Here is a tiny trained network, its code and every weight. The questions are about switching its units off for an input and a target symbol, where a switched-off unit gives its printed mean instead of its output.

import numpy as np


def w(rows, s, z=0):
    codes = np.array(rows[::2]) - 128.0
    scale = np.full(codes.shape[1], s)
    scale[-1] = z or s
    return codes * scale


def f(y):
    return y / 2 * (1 + np.tanh(0.7978845608 * (y + 0.044715 * y**3)))


def softmax(a):
    e = np.exp(a - a.max(-1, keepdims=True))
    return e / e.sum(-1, keepdims=True)


def log_softmax(a):
    a = a - a.max(-1, keepdims=True)
    return a - np.log(np.exp(a).sum(-1, keepdims=True))


def net(x, mask):
    ids = ['ΛΞΠΣαβεζμ'.index(c) for c in x.split()]
    T = len(ids)
    res = E[ids] + P[:T]
    r = res
    for j in range(2):
        rows = slice(4 * j, 4 * j + 4)
        q, k, v = (r @ M[0][rows].T for M in (Q, K, V))
        z = softmax(np.where(np.tri(T) > 0, q @ k.T / 4**0.5, -1e9)) @ v
        o = O[0][rows]
        res = res + np.where(mask[j], z, o[:, -1]) @ o[:, :-1]
    y = f(res @ A[0][:, :-1].T + A[0][:, -1])
    res = res + np.where(mask[2:14], y, B[0][:, -1]) @ B[0][:, :-1]
    return log_softmax(res[-1] @ U[:, :-1].T + U[:, -1])


Q, K, V, O, A, B = {}, {}, {}, {}, {}, {}
E = w([
[109,70,78,222],'Λ',
[147,47,74,87],'Ξ',
[93,25,194,122],'Π',
[154,100,41,255],'Σ',
[168,61,176,158],'α',
[127,157,101,82],'β',
[177,224,151,168],'ε',
[121,205,191,46],'ζ',
[200,63,130,197],'μ',
],0.019)
P = w([
[33,160,248,255],'0',
[191,126,112,137],'1',
[205,120,120,120],'2',
[218,111,177,74],'3',
[234,116,186,72],'4',
[247,120,154,91],'5',
],0.0085)
Q[0] = w([
[51,100,119,128],'h1',
[109,255,66,2],'h1',
[126,125,175,219],'h1',
[159,43,238,220],'h1',
[107,77,247,141],'h2',
[222,103,100,77],'h2',
[77,109,108,126],'h2',
[62,164,102,121],'h2',
],0.0083)
K[0] = w([
[88,68,108,141],'h1',
[250,148,84,86],'h1',
[121,151,162,183],'h1',
[3,173,168,211],'h1',
[139,54,144,48],'h2',
[229,81,212,195],'h2',
[50,122,143,145],'h2',
[119,175,123,98],'h2',
],0.011)
V[0] = w([
[211,119,132,92],'h1',
[151,186,221,75],'h1',
[183,45,104,133],'h1',
[6,64,140,41],'h1',
[117,104,149,161],'h2',
[122,99,98,102],'h2',
[168,78,135,69],'h2',
[38,129,100,88],'h2',
],0.013)
O[0] = w([
[215,50,130,91,122],'h1',
[194,119,2,193,186],'h1',
[108,22,159,75,97],'h1',
[14,91,52,144,36],'h1',
[137,178,142,131,179],'h2',
[138,129,130,142,92],'h2',
[123,165,76,185,122],'h2',
[211,137,137,129,5],'h2',
],0.0092,0.012)
A[0] = w([
[112,82,166,176,164],'n1',
[158,187,136,226,160],'n2',
[200,136,117,35,50],'n3',
[147,87,48,171,42],'n4',
[135,207,148,155,148],'n5',
[108,238,129,126,2],'n6',
[184,145,115,144,86],'n7',
[132,146,191,159,130],'n8',
[187,144,78,76,195],'n9',
[167,195,101,106,122],'n10',
[2,184,127,143,113],'n11',
[22,96,103,176,163],'n12',
],0.0093,0.0061)
B[0] = w([
[252,76,48,133,157],'n1',
[128,147,186,173,252],'n2',
[93,166,105,212,187],'n3',
[88,137,137,83,168],'n4',
[84,148,186,79,202],'n5',
[156,24,75,78,161],'n6',
[66,14,211,167,191],'n7',
[213,68,71,111,174],'n8',
[7,116,135,8,213],'n9',
[34,3,96,74,201],'n10',
[126,172,90,34,173],'n11',
[152,157,27,167,176],'n12',
],0.0062,0.016)
U = w([
[18,242,151,25,143],'Λ',
[153,75,65,81,210],'Ξ',
[111,153,61,76,61],'Π',
[178,221,164,81,102],'Σ',
[192,113,97,172,151],'α',
[148,234,127,165,238],'β',
[51,136,214,170,102],'ε',
[72,108,114,173,2],'ζ',
[255,109,88,111,94],'μ',
],0.0084,0.0057)

Each question gives the input, a string of symbols that net reads in full, and the target symbol t.
The units are the heads (4 rows each of Q, K, V and O) and the neurons (one row each of A and B). Each row of codes is followed by its name. A weight is (code - 128) times the scale printed after its matrix; where a second scale follows, it is the last column's (O, A, B and U).
mask holds one flag per unit, heads first, then neurons. A switched-off unit (its flag False) gives its mean, the last column of its rows in O or B, instead of its output. The means were averaged over made-up inputs and are rounded, as every weight is.
A unit's drop is (log p(t) with every unit on - log p(t) with that unit switched off) / (log p(t) with every unit on - log p(t) with every unit switched off).
The circuit of an input: a set's keep is (log p(t) with only the set's units on - log p(t) with every unit switched off) / (log p(t) with every unit on - log p(t) with every unit switched off). Starting from the 12 units with the biggest drops (on a tie, the unit counted first), units are removed one at a time, each time the one whose removal leaves the highest keep (on an exact tie, the one counted first), for as long as the keep stays at least 0.8.
circuit, biggest first: the units of the circuit, biggest drop first
k most important neurons: the k neurons with the biggest drops, biggest first
heads that matter: for each layer, one digit per head in row order, 1 if its drop is at least 0.15 and else 0, layers parted by /
drop when u is switched off: that unit's drop, to one decimal
input β β Σ, target β: circuit, biggest first : (h1, n9, n10, n2)
input Λ Π μ, target Λ: heads that matter : 10
input α ε Π, target α: heads that matter : 01
input Λ ζ Λ Ξ ζ, target Ξ: circuit, biggest first : (h1)
input Σ Σ ζ Λ α, target Σ: circuit, biggest first : (h1, n8, n10, n7)
input Π Ξ Π Ξ ε Λ, target Π: circuit, biggest first : (h1, n11, n12)
input Π ζ Σ α, target Π: 2 most important neurons : (n12, n11)
input Σ β Λ μ ε α, target Σ: 3 most important neurons : (n8, n9, n10)
input ζ β Π, target ζ: heads that matter : 11
input Λ β Σ, target Λ: heads that matter : 10
input Π μ β Π Σ μ, target Π: 2 most important neurons : (n11, n12)
input α Ξ ε Λ, target α: 4 most important neurons : (n9, n10, n5, n11)
input ε ε Σ, target ε: 2 most important neurons : (n7, n2)
input ε α ε ζ α, target ε: 4 most important neurons : (n7, n2, n5, n10)
input Π Λ β ε α Σ, target Π: drop when n9 is switched off : 0.0
input β Ξ β α Λ, target β: drop when h1 is switched off : 0.4
input Σ β Ξ β Σ, target Σ: drop when n10 is switched off : 0.1
input μ Π β β Π, target μ: drop when h1 is switched off : 0.2
